Here is a tiny trained network, its code and every weight. The questions are about switching its units off for an input and a class, where a switched-off unit gives its printed mean instead of its output.

import numpy as np


def w(rows, s, z=0):
    codes = np.array(rows[::2]) - 128.0
    scale = np.full(codes.shape[1], s)
    scale[-1] = z or s
    return codes * scale


def f(y):
    return y / 2 * (1 + np.tanh(0.7978845608 * (y + 0.044715 * y**3)))


def log_softmax(a):
    a = a - a.max(-1, keepdims=True)
    return a - np.log(np.exp(a).sum(-1, keepdims=True))


def net(x, mask):
    res = np.array(x, float).reshape(1, 7) / 4 @ E
    y = f(res @ A[0][:, :-1].T + A[0][:, -1])
    res = res + np.where(mask, y, B[0][:, -1]) @ B[0][:, :-1]
    return log_softmax(res[-1] @ U[:, :-1].T + U[:, -1])


A, B = {}, {}
E = w([
[116,113,115,124,130,132,118,138],'x0',
[204,75,103,236,116,90,97,170],'x1',
[51,114,119,205,215,94,126,46],'x2',
[104,99,165,167,85,255,109,101],'x3',
[86,97,241,116,89,66,55,134],'x4',
[118,169,187,159,217,168,152,242],'x5',
[125,123,126,126,130,129,126,131],'x6',
],0.0084)
A[0] = w([
[167,138,88,140,156,156,174,111,98],'n0',
[165,153,134,90,70,165,114,169,82],'n1',
[106,133,155,152,164,119,162,175,168],'n2',
[83,171,132,75,119,146,155,108,88],'n3',
[156,75,138,198,108,177,106,125,63],'n4',
[147,99,117,110,69,122,147,84,112],'n5',
[115,98,188,128,114,77,87,131,92],'n6',
[140,157,107,110,147,55,136,146,38],'n7',
[202,99,107,220,125,74,91,144,88],'n8',
[125,152,157,130,163,134,151,188,175],'n9',
[148,98,97,117,75,100,116,74,139],'n10',
[174,115,129,73,95,140,131,183,124],'n11',
[59,107,121,178,142,126,154,97,125],'n12',
[67,110,130,171,218,83,118,71,93],'n13',
[169,123,134,79,61,158,151,173,120],'n14',
[113,112,208,130,110,83,95,135,108],'n15',
[142,135,102,95,172,42,143,136,40],'n16',
[172,141,47,128,126,181,191,119,101],'n17',
[140,150,66,155,139,139,172,129,78],'n18',
[127,107,167,155,90,244,102,92,2],'n19',
[62,169,134,70,153,137,148,103,105],'n20',
[148,103,75,77,93,81,96,91,135],'n21',
[138,143,148,133,151,138,120,144,45],'n22',
[88,181,138,78,125,126,149,109,65],'n23',
[151,103,123,194,123,108,137,173,74],'n24',
[110,117,206,125,101,69,88,142,106],'n25',
[116,116,94,104,69,125,117,82,124],'n26',
[85,107,143,179,171,171,107,62,111],'n27',
[157,123,98,84,171,12,127,146,73],'n28',
[99,140,150,147,134,171,136,201,129],'n29',
[166,104,106,102,112,114,103,52,106],'n30',
[110,87,193,119,104,122,79,128,36],'n31',
[137,160,158,123,178,102,144,179,94],'n32',
[134,151,177,158,151,142,142,184,94],'n33',
[102,145,190,122,88,100,92,133,99],'n34',
[160,110,115,202,108,118,119,149,81],'n35',
[130,140,151,108,184,156,109,183,109],'n36',
[71,136,145,50,169,170,128,100,97],'n37',
[165,151,76,134,144,157,164,123,101],'n38',
[128,128,156,122,180,158,140,177,105],'n39',
[93,110,114,166,187,114,162,89,63],'n40',
],0.011,0.0027)
B[0] = w([
[63,170,43,108,160,168,142,173,188],'n0',
[225,201,109,162,48,75,50,116,231],'n1',
[121,118,153,208,162,124,117,59,200],'n2',
[121,84,163,61,82,60,209,194,192],'n3',
[171,84,212,58,115,164,177,160,208],'n4',
[79,124,159,211,208,111,118,39,194],'n5',
[12,195,3,87,150,170,134,192,205],'n6',
[236,69,164,71,157,218,101,110,187],'n7',
[114,53,194,64,60,39,231,246,255],'n8',
[74,75,155,200,150,102,97,39,216],'n9',
[41,56,148,244,199,107,144,74,216],'n10',
[187,252,100,193,38,60,58,95,232],'n11',
[220,215,126,159,65,110,53,106,194],'n12',
[252,230,96,177,47,59,56,138,244],'n13',
[235,220,124,216,25,62,20,111,248],'n14',
[46,183,10,74,168,168,109,179,217],'n15',
[246,85,137,58,108,247,129,75,206],'n16',
[29,164,46,95,166,175,118,192,228],'n17',
[41,175,28,108,131,162,130,204,186],'n18',
[248,46,168,17,160,254,122,79,249],'n19',
[121,102,196,96,80,49,209,215,210],'n20',
[84,108,190,207,194,136,137,41,225],'n21',
[108,127,153,154,143,129,104,114,138],'n22',
[119,81,160,73,79,91,181,160,181],'n23',
[92,88,188,111,92,78,192,151,192],'n24',
[72,164,20,91,158,178,114,175,229],'n25',
[84,79,176,199,212,101,141,82,200],'n26',
[230,161,136,107,68,127,50,106,218],'n27',
[251,91,198,50,148,248,94,82,245],'n28',
[110,125,170,166,204,132,139,33,221],'n29',
[70,117,150,206,179,93,157,85,199],'n30',
[84,119,71,89,163,158,89,168,202],'n31',
[113,100,166,151,198,158,118,49,199],'n32',
[80,108,117,188,162,106,147,70,209],'n33',
[78,151,61,116,141,164,125,170,203],'n34',
[109,59,193,83,68,70,190,211,195],'n35',
[90,119,179,183,175,91,130,86,203],'n36',
[103,68,214,104,57,87,205,219,218],'n37',
[58,151,53,100,137,157,109,175,189],'n38',
[74,99,166,191,198,108,143,93,201],'n39',
[180,221,86,159,95,82,80,139,199],'n40',
],0.0061,0.0076)
U = w([
[187,214,102,178,68,40,41,109,189],'0',
[57,83,153,216,210,93,129,40,131],'1',
[105,69,172,81,72,38,219,208,12],'2',
[46,161,4,100,170,182,106,180,39],'3',
[210,73,160,65,148,254,100,75,254],'4',
],0.011,0.00097)

Each question gives the input, the list of numbers given to net, and the class t.
The units are the neurons (one row each of A and B). Each row of codes is followed by its name. A weight is (code - 128) times the scale printed after its matrix; where a second scale follows, it is the last column's (A, B and U).
mask holds one flag per neuron, in row order. A switched-off neuron (its flag False) gives its mean, the last column of its row in B, instead of its output. The means were averaged over made-up inputs and are rounded, as every weight is.
A unit's drop is (log p(t) with every unit on - log p(t) with that unit switched off) / (log p(t) with every unit on - log p(t) with every unit switched off).
The circuit of an input: a set's keep is (log p(t) with only the set's units on - log p(t) with every unit switched off) / (log p(t) with every unit on - log p(t) with every unit switched off). Starting from the 12 units with the biggest drops (on a tie, the unit counted first), units are removed one at a time, each time the one whose removal leaves the highest keep (on an exact tie, the one counted first), for as long as the keep stays at least 0.8.
circuit, biggest first: the units of the circuit, biggest drop first
unit that matters most: the unit with the biggest drop
k most important neurons: the k neurons with the biggest drops, biggest first
drop when u is switched off: that unit's drop, to one decimal
input [1,-1,1,-6,-7,-7,1], class 1: 3 most important neurons	n21, n10, n30
input [-1,8,-4,-7,-4,2,3], class 2: unit that matters most	n8
input [3,1,3,-8,-1,-7,6], class 4: 2 most important neurons	n28, n16
input [2,5,3,-7,-2,-3,-1], class 4: 2 most important neurons	n28, n16
input [-8,6,-1,1,-6,4,-1], class 2: 2 most important neurons	n8, n35
input [7,8,8,7,-2,8,-6], class 0: 4 most important neurons	n13, n27, n12, n40
input [-7,-4,7,8,4,5,3], class 4: 3 most important neurons	n19, n14, n11
input [7,-4,5,3,-6,-1,-2], class 3: 3 most important neurons	n14, n17, n11
input [3,-5,-7,-5,0,-8,-5], class 1: 4 most important neurons	n21, n10, n26, n5
input [-2,7,-2,3,1,-6,-5], class 2: 3 most important neurons	n8, n35, n4
input [3,-6,6,3,3,-1,-2], class 0: 2 most important neurons	n13, n12
input [-1,-1,5,-6,1,-5,-2], class 4: 2 most important neurons	n28, n16
input [5,8,-7,3,0,7,-5], class 2: 3 most important neurons	n8, n35, n24
input [6,3,5,-7,-5,-2,2], class 4: circuit, biggest first	n28
input [0,2,-3,-6,-1,6,3], class 1: 2 most important neurons	n19, n9
input [7,-2,1,-4,-3,-4,3], class 1: 2 most important neurons	n19, n21
input [6,-6,-3,0,-4,6,7], class 1: drop when n32 is switched off	0.1
input [-6,2,5,-8,-5,3,2], class 4: drop when n28 is switched off	0.2
input [-6,-4,-5,-6,-4,6,-8], class 1: drop when n39 is switched off	0.3
input [-5,2,2,5,-6,5,-5], class 3: circuit, biggest first	n17
input [-5,4,8,0,1,-7,2], class 0: drop when n13 is switched off	2.0
